Each row has a name. After each piece below comes the name of the row it's from. Each question is about the rows just above it.

[ 83  82 174 125 154 131 119 146 115] -> Z
[109 107 146 110 146 107 149 152 107] -> Y
[112 116 148 131 125 119 146 154 115] -> C
asked: [131 125 119 146 154 115] | C
The row with [109 107 146 110] is | Y

[139 116  92 104 113 126]  R
[136  90 112 144 144 104]  K
[129 147 123 122 114 149]  F
[139 117 118 119  91 137]  P
[124 139 117 115 119 129]  X
Where do [124 139 117 115 119 129] appear? | X
asked: [ 92 104 113 126] | R
The row with [118 119] is | P
Which row holds [139 117 115 119]? | X

[118 117 129 150 129] = T
[118 117 127 150 129] = H
[141 164 129 150 129] = W
asked: [118 117 127 150 129] | H
Where do [117 129 150 129] appear? | T
asked: [118 117 129] | T
Where do [141 164 129 150 129] appear? | W

[162  93  83 128 143 122] -> V
[162  93  83 128 129 114] -> S
[162  93  83 128 129 122] -> E
asked: [162  93  83 128 129 114] | S
asked: [128 129 114] | S

[139 133 106 128 107 110  97 136 106 142 147 122 110 169 108 113 156 155
  98 108 155  94 157 150  90  96 136 135 108 152 147 101 139 141 162 168] : G
[ 99 148 119 134 116 165 118 165  94 123 167 128 154 100 105 103 135 122
 107 114 107  89 165 112  97 144 147 159 129 166 135 144  99 101 105 135] : U
[116 125  99 147 108 113 152 135 148 126 152  98 156 165 157 130  88 149
 136 155 120 119 135 147 144 144 101 129  97  99 165 166 112 159 100 168] : N
[148 104 147 118 113 122 149 145 162 145 152 106 143 129 121 110 120 109
 131  91 112  89 144 105 158  91  94 130 159 161  89 112 125 161  91 100] : L
[ 99 148 119 134 116 165 118 165  94 123 167 128 154 100 149  88 157 130
 107 114 107  89 165 112  97 144 147 159 129 166 127 101  92 145 119 157] : Q
[ 91 125  99 147 108 113 152 135 148 126 152  98 156 165 157 130  88 149
 136 155 120 119 120 157 142 168 129 115  88 151  96 104 106 138 100 168] : M
Which row holds [165 112  97 144 147 159 129 166 135 144  99 101]? | U
Where do [ 99 148 119 134 116 165 118 165  94 123 167 128 154 100 149  88 157 130
 107 114 107  89 165 112  97 144 147 159 129 166 127 101  92 145 119 157] appear? | Q
Which row holds [116 125  99 147 108 113 152 135 148 126 152  98 156 165 157 130  88 149
 136 155 120 119 135 147 144 144 101 129  97  99 165 166 112 159 100 168]? | N
asked: [147 122 110 169 108 113 156 155  98 108] | G

[109 132 131 129 134 148 119 109 124 114 122 102 163 107 125 142 144 126
 109 112 135 104 135 157 125 123 110 155 133 112 143 116] : Fede
[128 161 138 142 128 141 119 124 128 121 134  84 149 104 124 127 122 130
 109 109 129 120 127 151 121 133 111 134 149 134 157 112] : rigus
[137 119 124 113 138 152 120 118 127 121 136 106 171 103 120 126 127 125
 105 115 135 100 134 166 136 106 120 123 129 144 140 115] : gibo
[128 143 129 130 139 139 117 120 127 114 133 102 149 103 127 127 114 137
 102 114 140 112 122 148 128 124 126 142 144 144 154 108] : fipaf
[135 128 133 122 133 148 120 115 128 112 146 106 159 113 116 124 126 134
 114 113 135 120 134 161 132 124 123 133 131 138 143 118] : far
[115 125 128 116 134 154 108 106 121 109 129 105 156 101 126 136 131 127
 101 102 143  97 134 153 131 111 109 155 132 129 149 117] : rav
[122 147 129 128 135 144 108 118 123 111 130  96 142  94 130 126 107 134
  91  99 143 103 124 141 122 119 115 146 146 148 163 107] : Ped
[133 147 135 140 141 132 133 126 133 122 133 104 159 115 118 129 126 140
 116 130 126 125 123 162 127 141 135 134 144 129 143 112] : Gam
[132 114 122 109 134 159 111 112 120 116 134 104 166  98 123 128 126 121
  98 103 139  93 134 160 135 100 109 132 128 143 143 115] : Piz
[133 153 148 129 122 147 130 115 129 111 152  91 156 119 109 127 141 135
 128 108 126 142 142 164 127 143 116 134 135 121 143 125] : vol
[130 161 144 141 126 135 130 122 129 120 141  82 157 113 119 126 129 130
 115 109 125 132 131 158 118 141 119 126 147 132 147 117] : Lop
[121  97 119  97 137 165  90  97 116  94 142 123 147  98 127 129 119 133
  96  93 159  89 136 145 148  98 114 165 120 147 153 121] : Rodi
[120 134] is in which row? | far
asked: [158 118 141] | Lop

[128 126 131 132 137 146 123 115 137 115 133 119 130 135 140] = gulib
[132 135 146 107 128 131 124 117 127 124 125 122 141 123 138] = tozo
[147 133 152 105 110 135 126 125 106 116 146 125 142 145 121] = vem
[107 117 112 130 145 136 126 129 149 160 115 133 116 120 148] = Neveg
[128 126 149 117 136 130 111  96 137 147 120 110 139 120 147] = lud
[138 137 142 141 106 119 126 116 125 125 106 146 123 141 110] = Dep
[111 144  97 136 108 123 154 168 108 111 125 157 102 131 117] = pegu
[121 134 125 127 115 115 148 162 116 137 127 153 116 126 117] = mag
asked: [147 133 152 105 110 135 126] | vem
asked: [168 108] | pegu
Where do [168 108 111 125] appear? | pegu
asked: [126 125 106 116 146 125] | vem

[144 129 154 149 157 104 148 160 124 108 150 111 148 115] = Tel
[123 108 150 111 146 123 112 132  90 131 126 131 160 140] = kol
[125 126 106 116 114 153 116  95 142 141 111 148 132 135] = bovum
[112 125 132 137 116 159 136 130 166 131 132 151  96 117] = deni
[114 123 128 149 106 136 141 121 157 128 128 131  98 118] = tini
[125 127 131 145 119 124 139 128 142 123 130 123 117 122] = lora
[140 141 144 147 143 106 144 146 147 103 140 112 138 130] = nugi
[126 117 154 157 149 150 129 135 131 137 136 146 130 111] = senin
[137 140 146 131 152 133 135 152 137 116 143 136 138 129] = zelu
Where do [152 137 116] appear? | zelu
Where do [154 149 157] appear? | Tel
The row with [124 108 150 111] is | Tel
The row with [119 124 139] is | lora
Where do [139 128] appear? | lora
asked: [126 117 154 157] | senin
Which row holds [132  90 131 126]? | kol

[119 115 116 169 123 138 130 150 169 139 107 158 148 145 105 147 110] = sedaf
[147 146 161 141 104 120 104 122 138 119 159 134 111 150 143 127 149] = runeg
[135 138 145 105 125 117 128 123 105 121 140 114 128 125 138 123 142] = Dese
[154 121 119 115 134 135 140 127 116 138 130 123 114 155 117 127 133] = sisa
[106 113 107 116 138 150 153 158 121 174 101 133 175 112 101 151 116] = Kazel
[119 117 134 135 140 143 110 141 118 167 149 126 142  89 143 143 149] = Vez
[154 121 119 115 134 135 140 127 116 138 130 123 130 155 117 127 133] = ril
[ 90 135 148 149 116 129 120 148 150 137 123 144 147 102 129 144 124] = pev
The row with [145 105 125 117] is | Dese
Which row holds [154 121 119 115 134 135 140 127 116 138 130 123 130 155 117 127 133]? | ril

[148 150 125 113] = Mufor
[134 129 153 145] = Mul
[121 138 121 166] = sazez
[118 127 131  92] = Mimo
[136 139 128 156] = Vivol
[136 128 139 130] = Nifu
[122 113 131 145] = Gipi
[132 120 128 163] = benid
[123 121 138 146] = pira
[122 120 138 147] = nutob
asked: [138 121 166] | sazez
asked: [123 121 138 146] | pira
The row with [113 131] is | Gipi
The row with [136 128 139] is | Nifu
The row with [127 131] is | Mimo
asked: [136 139 128] | Vivol

[153 128 125  97 123 126 155 114 127 157 162 127 107 121 124 127 165 109
 118 118 150 164] : sep
[128 126 155 125 123 114  97 153 149 106 101 131 126 126 145 149  94 123
 131 125 125  97] : rul
[117 102 122 140 141 136 134  81  97 133 134 149 139  99 113 107 133 142
 134 146 141 134] : duput
[140 130 120 112 126 142 155 133 121 143 154 112 130 159 120 118 161 129
 130 122 112 158] : manas
[106 117 102 119 127 114 113 154 148 115 112 134 110 158 128 127 108 115
 109 126 134 109] : kesig
[119 111 105 110 121 138 150 120 117 143 145 141 114 138 113 109 147 116
 121 130 153 147] : dolu
[106 108 102 119 127 114 113 154 148 115 112 134 110 158 128 127 108 115
 109 122 134 109] : bebi
[112  99 159 103 106 146 138 108 114 137 139 129 109 110 131 133 135 106
 147 115 148 138] : garo
The row with [128 126 155 125 123 114  97 153] is | rul
The row with [106 108 102 119 127 114 113 154 148 115 112 134 110 158 128 127 108 115
 109 122 134 109] is | bebi
asked: [117 102 119] | kesig
[124 127 165] is in which row? | sep

[140 141 114 108 138 133 110 107 134 126 146 129 131 105 133]  Zedap
[117 129 140 152 126 119 152 153 141 127 116 117 120 153 128]  Sitib
[107 121 117 124 154 141 122 123 125 121 159 128 132 125 128]  fiveb
[136 154 116  99 155 138 104 100 146 149 157 119 116  94 153]  Zan
[135 119 116 131 170 126 148 134 100 117 129 151 170 137 117]  Zas
[147 154 126 119 120 117 123 120 148 151 122 115 111 118 155]  Rosep
[117 142 128 124 138 125 123 122 149 130 158 112 107 119 136]  Vut
[125 130 121 107 153 141 111 108 121 130 143 142 149 105 130]  kibev
[130 121 120 123 157 148 126 125 109 119 131 148 163 126 119]  seg
[122 132 123 127 153 139 127 127 130 122 151 127 131 127 126]  bune
[156 147 126 142 109 112 134 140 122 135 135 119 120 149 143]  kubup
asked: [107 119] | Vut
[148 126] is in which row? | seg
asked: [131 170] | Zas

[151 136 131 138] : kon
[158 132 117 132] : gen
[112 157 132 117] : sezap
[151 136 131 154] : lovo
[ 95 170 125 115] : Bese
[138 148 126 129] : doka
[112 157 132 118] : sosu
[134 143 134 133] : geti
asked: [112 157 132 118] | sosu
asked: [157 132 117] | sezap
The row with [ 95 170 125] is | Bese

[101 116 127 139 133 133] : tilid
[136 110 115 135 134 136] : gaf
[126 110 137 115 111 105] : Forab
[144 105 127 112 147 143] : lan
[127 144 112 105 145 145] : lesu
[110 115 136 128 103 130] : zer
asked: [127 144 112 105] | lesu
Which row holds [126 110]? | Forab
The row with [136 110 115] is | gaf
asked: [137 115] | Forab

[151 124 130 154 157 154 109 127 111 123 115 118 134 151 135 127 124 119
  97 120 123 134 143 118 133 137 109 133]  peve
[141 124 129 128 134 128 131 127 147 144 130 120 157 122 156 127 133 139
  99 137 101 157 146 115 121 139 131 141]  tik
[130 142 125 100 137 100 124 142 160 126 132 146 133 101 129 142 133 113
 147 150 152 133 133 128 131 113 124 130]  zikup
[128 131 116 119 123 119 138 119 110 115 141 140  95 118 118 119 134 113
 164 131 150  95 109 137 125 132 138 134]  Sog
[116 141 116 119 123 119 138 119 110 115 141 140  95 118 105 133 117 105
 103 137 127 127 135 141 142 138 115 111]  kuza
[119  97] is in which row? | peve
The row with [128 131 116 119 123 119 138 119 110 115 141 140  95 118 118 119 134 113
 164 131 150  95 109 137 125 132 138 134] is | Sog
asked: [131 127 147 144 130 120 157 122 156 127] | tik

[156 113 154 132 122] : A
[133 164 150 115 107] : B
[122 108 143 115 115] : D
[113 154 156 122 127] : J
asked: [156 113 154] | A
asked: [113 154 156] | J
asked: [154 156 122 127] | J

[150 139 125 116 113 134 129 137 164 131 122 130  94 144 141 155  97 134
 101 126 143 115 143 152 148] : Rigak
[133 123 141 125 126 123 125 114 130 135 123 124 148 127 141 132 134 133
 144 103 125 123 125 122 123] : fovof
[117 127 171 128 127 127 127 122 124 114 126 117 154 125 106 167 133 119
 146 119 127 115 122 124 128] : Vibef
[131 148 123 120 117 128 151 115 142 116 126  99 123 122 114 127 129 114
 123 103 148 157 121 125 148] : Kefu
[141 155  96 134 136 113 124 119 126 129 114 130 158 120 131 130 140 129
 153 117 125 121 120 113 124] : pinez
[102 123 147 141 148 128 125 114 113  98 124  91 142 118  85 147 145 105
 135 111 124 151 114 122 121] : Ruvaf
[120 133 114 141 146 122 126 146 121 125 124 150 139 125 119 113 134 129
 137 164 131 122 131 125 133] : pena
asked: [132 134 133 144 103] | fovof
asked: [150 139 125 119 113 134 129 137 164 131 122] | pena
asked: [119 127 115 122 124] | Vibef
Which row holds [148 128 125]? | Ruvaf
The row with [141 155  97 134] is | Rigak

[141 144 130 137 122 155 109 133 131 144 122  95 135 141 125 157 101 140
 112  92 117 111] = sefu
[105 116 137 114 102 115 143 114 131 140 134 104 134 144 102 124 107 139
 127 105 111 121] = Napi
[105 116 137 114 102 115 143 114 131 140 134 131 119 105 133 120 138 113
 140 136 120 143] = vesa
[131 142 134 104 134 122 117 142 122 129 134 129 146 154 137 110 129 144
 113 133 138 117] = fulot
[115 114 126 121 113 140 112 121 126 116 118 106 114 118 114 154  97 123
 129  91 113 114] = Bezad
The row with [131 140 134 104 134] is | Napi
asked: [140 136] | vesa
asked: [105 116 137 114 102 115 143 114 131 140 134 104 134 144 102 124 107 139
 127 105 111 121] | Napi

[142 125 132 136 132 124 133 135 137 132 160 135 132 146 130 135 153 117
 132] : Nad
[138 128 131  98 144 120 144 125  99 128 152 111 132 127 135 123 152 122
 139] : rabid
[167 133 144 148 102 121 110 140 148 135 172 145 133 168 135 142 160 113
 102] : vegu
[127 143 110 156 146 124 155 142 138 142 113 127 139 122 121 129 119 124
 130] : nepe
[137 130 140 146 116 118 121 140 146 126 155 142 138 142 133 139 148 106
 115] : zubez
[129 141 151 115 126 134 125 127 117 143 157 122 124 125 138 130 153 146
 127] : kozu
[108 120 126 168 106 140 121 167 169 158 113 162 171 128 109 161 115 134
 105] : fugid
[136 129 139 146 109 121 119 150 147 139 154 145 151 139 131 148 148 111
 109] : bar
[143 141 156 146 106 112 107 127 143 111 156 137 119 146 143 130 146 102
 104] : lered
[116 118 121 140 146 126 155 142 138 142] is in which row? | zubez
Where do [167 133 144 148 102 121 110] appear? | vegu
asked: [127 143 111 156] | lered
[152 122 139] is in which row? | rabid
asked: [137 130 140 146 116 118 121 140 146 126 155 142 138 142 133 139 148 106
 115] | zubez

[146 123 144 145 134 145]  Bof
[173 111 126 127  86 110]  fipi
[148 134 144 145 134 139]  Saru
[146 123 143 145 134 139]  Giz
The row with [146 123 143 145 134 139] is | Giz
asked: [146 123 144 145 134 145] | Bof
asked: [123 143 145 134] | Giz
Which row holds [148 134 144 145 134 139]? | Saru
Which row holds [134 144 145]? | Saru

[138 128 129 128] = farod
[104  89 128 129] = mir
[123 131 173 117] = mib
[117 104 162  99] = Dobeg
[131 123 126 140] = rakog
asked: [129 128] | farod
asked: [123 131] | mib
Where do [138 128 129] appear? | farod
asked: [104  89 128] | mir
asked: [126 140] | rakog
asked: [131 173 117] | mib

[148 121 129 144 144 120 138 138 135 150 137 119 148 121 130 144 144 120
 143  85 164 108 152] : gik
[138 136 111 143 133 136 132 138 135 150 137 119 148 121 130 144 144 120
 138  82 163 113 152] : kufen
[138 136 111 143 133 136 132 138 135 150 137 118 146 121 132 145 144 120
 143  85 163 111 152] : tukap
asked: [138 136 111 143 133 136 132 138 135 150 137 119 148 121 130 144 144 120
 138  82 163 113 152] | kufen
The row with [148 121 129 144 144 120 138 138 135 150 137 119 148 121 130 144 144 120
 143  85 164 108 152] is | gik
The row with [120 138  82 163 113 152] is | kufen
asked: [148 121 130 144 144 120 138] | kufen

[143 123 139 134 147 128 112 109 128 109 140 151 108 121 118 160 155 134
 146 101 122 140 151 152 134  95 142 103 162 124 124 131 103 146 105 157
 143 155 113 147 142 108 147 107 140 135 164 113 127 120 131 113 114 126
 126 122 130 151 122  93 129 116 116  98] -> Tapo
[ 98  97 114 151 127 107 101 152 119 129 122 146 133 102 156 154 142  93
 121 146 161 122 130 146 153 159 141 160 149 138 119 121 113 141 154 150
 149 156  93  99 129  97 143 139 164 129 114  96 121 147 148 104 103  97
 111 128 126 109  96 105 122 101 104 133] -> Zin
[ 98  97 114 151 127 107 101 152 119 129 122 146 133 102 156 154 142  93
 121 146 161 122 130 146 153 159 141 160 149 138 119 121 113 141 154 150
 149 156  93  99 129  97 143 139 164 129 114  96 121 147 163 102  96 129
 116 102 120 116 146 105 122 101 104 133] -> Lavuv
[143 123 139 134 147 128 112 109 128 109 140 151 108 121 118 160 155 134
 146 101 122 140 151 152 134  95 142 103 162 124 124 131 103 146 105 157
  97 114 144 107 147 112  99 164 141 133 112 109 135 114 113 120 131 103
  96 148 126  97 111 117 102  96 111 156] -> gusuk
asked: [113 120 131 103  96 148 126  97 111] | gusuk
asked: [120 131 113 114] | Tapo

[110 132 104 114 156] : givuv
[139 135 102 153 142] : dakuf
[111 128 103 116 137] : San
[124 123  93 145 121] : Geto
[136 142 118 145 136] : zise
[100 118  99 161 118] : Fikot
[ 93 142  83 106 164] : Nada
[113 124 109 168 115] : Tos
[113 124 109 139 132] : badi
asked: [135 102 153 142] | dakuf
asked: [128 103 116 137] | San

[ 85 120 129 114] -> dulot
[172 120 132  86] -> bivug
[ 85 120 117 143] -> temus
[142 125 147 102] -> Lokip
[ 96 112 132  86] -> Vir
[125 144 150 113] -> kiz
asked: [120 117] | temus
asked: [172 120 132  86] | bivug
asked: [144 150] | kiz
asked: [125 147] | Lokip

